Here is a tiny trained network, its code and every weight. The questions are about switching its units off for an input and a target symbol, where a switched-off unit gives its printed mean instead of its output.

import numpy as np


def w(rows, s, z=0):
    codes = np.array(rows[::2]) - 128.0
    scale = np.full(codes.shape[1], s)
    scale[-1] = z or s
    return codes * scale


def f(y):
    return np.maximum(y, 0)


def softmax(a):
    e = np.exp(a - a.max(-1, keepdims=True))
    return e / e.sum(-1, keepdims=True)


def log_softmax(a):
    a = a - a.max(-1, keepdims=True)
    return a - np.log(np.exp(a).sum(-1, keepdims=True))


def net(x, mask):
    ids = ['Λβγδεζημπσψ'.index(c) for c in x.split()]
    T = len(ids)
    res = E[ids] + P[:T]
    r = res
    for j in range(2):
        rows = slice(2 * j, 2 * j + 2)
        q, k, v = (r @ M[0][rows].T for M in (Q, K, V))
        z = softmax(np.where(np.tri(T) > 0, q @ k.T / 2**0.5, -1e9)) @ v
        o = O[0][rows]
        res = res + np.where(mask[j], z, o[:, -1]) @ o[:, :-1]
    y = f(res @ A[0][:, :-1].T + A[0][:, -1])
    res = res + np.where(mask[2:14], y, B[0][:, -1]) @ B[0][:, :-1]
    return log_softmax(res[-1] @ U[:, :-1].T + U[:, -1])


Q, K, V, O, A, B = {}, {}, {}, {}, {}, {}
E = w([
[152,134,196],'Λ',
[124,70,122],'β',
[75,52,52],'γ',
[127,94,165],'δ',
[191,2,72],'ε',
[87,96,191],'ζ',
[87,51,131],'η',
[154,99,131],'μ',
[122,56,108],'π',
[31,78,161],'σ',
[92,99,153],'ψ',
],0.017)
P = w([
[254,52,164],'0',
[113,122,165],'1',
[111,123,164],'2',
[125,114,164],'3',
[112,116,166],'4',
[114,119,160],'5',
[102,112,148],'6',
],0.0088)
Q[0] = w([
[84,10,192],'H1',
[52,149,98],'H1',
[183,2,147],'H2',
[87,95,161],'H2',
],0.023)
K[0] = w([
[203,6,165],'H1',
[108,167,83],'H1',
[169,22,156],'H2',
[86,59,175],'H2',
],0.026)
V[0] = w([
[3,89,153],'H1',
[142,179,239],'H1',
[142,68,157],'H2',
[146,137,143],'H2',
],0.028)
O[0] = w([
[7,187,172,98],'H1',
[50,26,45,56],'H1',
[90,102,207,255],'H2',
[94,139,97,125],'H2',
],0.017,0.024)
A[0] = w([
[36,143,172,91],'N1',
[153,146,167,76],'N2',
[92,134,149,110],'N3',
[45,236,76,118],'N4',
[56,123,120,2],'N5',
[201,177,110,44],'N6',
[131,54,204,115],'N7',
[191,71,131,155],'N8',
[153,142,162,136],'N9',
[145,254,135,57],'N10',
[197,101,43,64],'N11',
[124,136,13,108],'N12',
],0.0081,0.0061)
B[0] = w([
[175,138,38,187],'N1',
[113,139,82,208],'N2',
[149,129,95,155],'N3',
[117,125,253,137],'N4',
[230,162,168,151],'N5',
[142,110,75,177],'N6',
[75,141,82,255],'N7',
[79,136,194,189],'N8',
[102,142,95,207],'N9',
[167,77,142,216],'N10',
[227,185,168,145],'N11',
[162,114,95,133],'N12',
],0.018,0.031)
U = w([
[188,182,113,101],'Λ',
[108,218,147,251],'β',
[142,254,145,36],'γ',
[157,159,181,184],'δ',
[129,155,108,201],'ε',
[137,185,133,138],'ζ',
[108,234,96,53],'η',
[167,105,130,57],'μ',
[148,141,82,51],'π',
[109,125,134,130],'σ',
[111,195,145,232],'ψ',
],0.0068,0.0034)

Each question gives the input, a string of symbols that net reads in full, and the target symbol t.
The units are the heads (2 rows each of Q, K, V and O) and the neurons (one row each of A and B). Each row of codes is followed by its name. A weight is (code - 128) times the scale printed after its matrix; where a second scale follows, it is the last column's (O, A, B and U).
mask holds one flag per unit, heads first, then neurons. A switched-off unit (its flag False) gives its mean, the last column of its rows in O or B, instead of its output. The means were averaged over made-up inputs and are rounded, as every weight is.
A unit's drop is (log p(t) with every unit on - log p(t) with that unit switched off) / (log p(t) with every unit on - log p(t) with every unit switched off).
The circuit of an input: a set's keep is (log p(t) with only the set's units on - log p(t) with every unit switched off) / (log p(t) with every unit on - log p(t) with every unit switched off). Starting from the 12 units with the biggest drops (on a tie, the unit counted first), units are removed one at a time, each time the one whose removal leaves the highest keep (on an exact tie, the one counted first), for as long as the keep stays at least 0.8.
units of the circuit, in order: the units of the circuit, biggest drop first
top k neurons: the k neurons with the biggest drops, biggest first
heads that matter: for each layer, one digit per head in row order, 1 if its drop is at least 0.15 and else 0, layers parted by /
drop of u: that unit's drop, to one decimal
input μ γ η ζ ζ δ, target δ: units of the circuit, in order : H1, N8, N11, N1
input Λ π π δ η π ζ, target μ: top neuron : N11
input σ γ σ ζ μ π δ, target γ: units of the circuit, in order : H1, N4, N5, N1
input Λ δ ζ σ, target μ: units of the circuit, in order : H1, N11
input σ δ β, target γ: units of the circuit, in order : H1, N4, N5, N1
input μ β γ η γ ζ σ, target δ: heads that matter : 11
input δ γ γ ζ Λ π π, target σ: heads that matter : 10
input ζ σ Λ η ψ ζ, target π: units of the circuit, in order : H1, N1
input π ζ β, target β: top 3 neurons : N10, N1, N6
input γ μ ζ ζ σ γ Λ, target Λ: heads that matter : 10
input σ η ζ ζ γ ζ σ, target γ: heads that matter : 10
input π γ γ γ Λ γ, target β: units of the circuit, in order : N10, N1, N6
input σ η γ γ σ ζ, target γ: units of the circuit, in order : H1, N4, N5, N1
input π Λ μ π, target β: top neuron : N10
input η η δ ζ, target η: units of the circuit, in order : N1, H1, N10
input γ η η γ, target Λ: units of the circuit, in order : H1, N10, N8, N6
input μ μ σ γ ζ ζ ζ, target δ: heads that matter : 11
input Λ μ δ, target μ: top 2 neurons : N11, N12
input γ π π γ δ β ψ, target Λ: top 2 neurons : N10, N8
input η ψ π, target η: units of the circuit, in order : H1, N10, N1
input γ η μ μ, target Λ: top 2 neurons : N10, N8
input γ σ δ η σ, target Λ: top neuron : N10
input η Λ η, target η: units of the circuit, in order : H1, N10, N1
input μ σ π, target δ: units of the circuit, in order : H1, N11, N8, N1
input ζ π μ μ β, target π: top 2 neurons : N1, N8
input σ δ η Λ, target γ: top 2 neurons : N4, N5
input δ γ η η, target σ: top neuron : N1
input μ β η η ψ, target δ: drop of N2 : 0.2
input Λ η Λ ζ π γ, target μ: drop of H1 : 1.6
input γ γ μ γ σ, target Λ: drop of N7 : 0.1
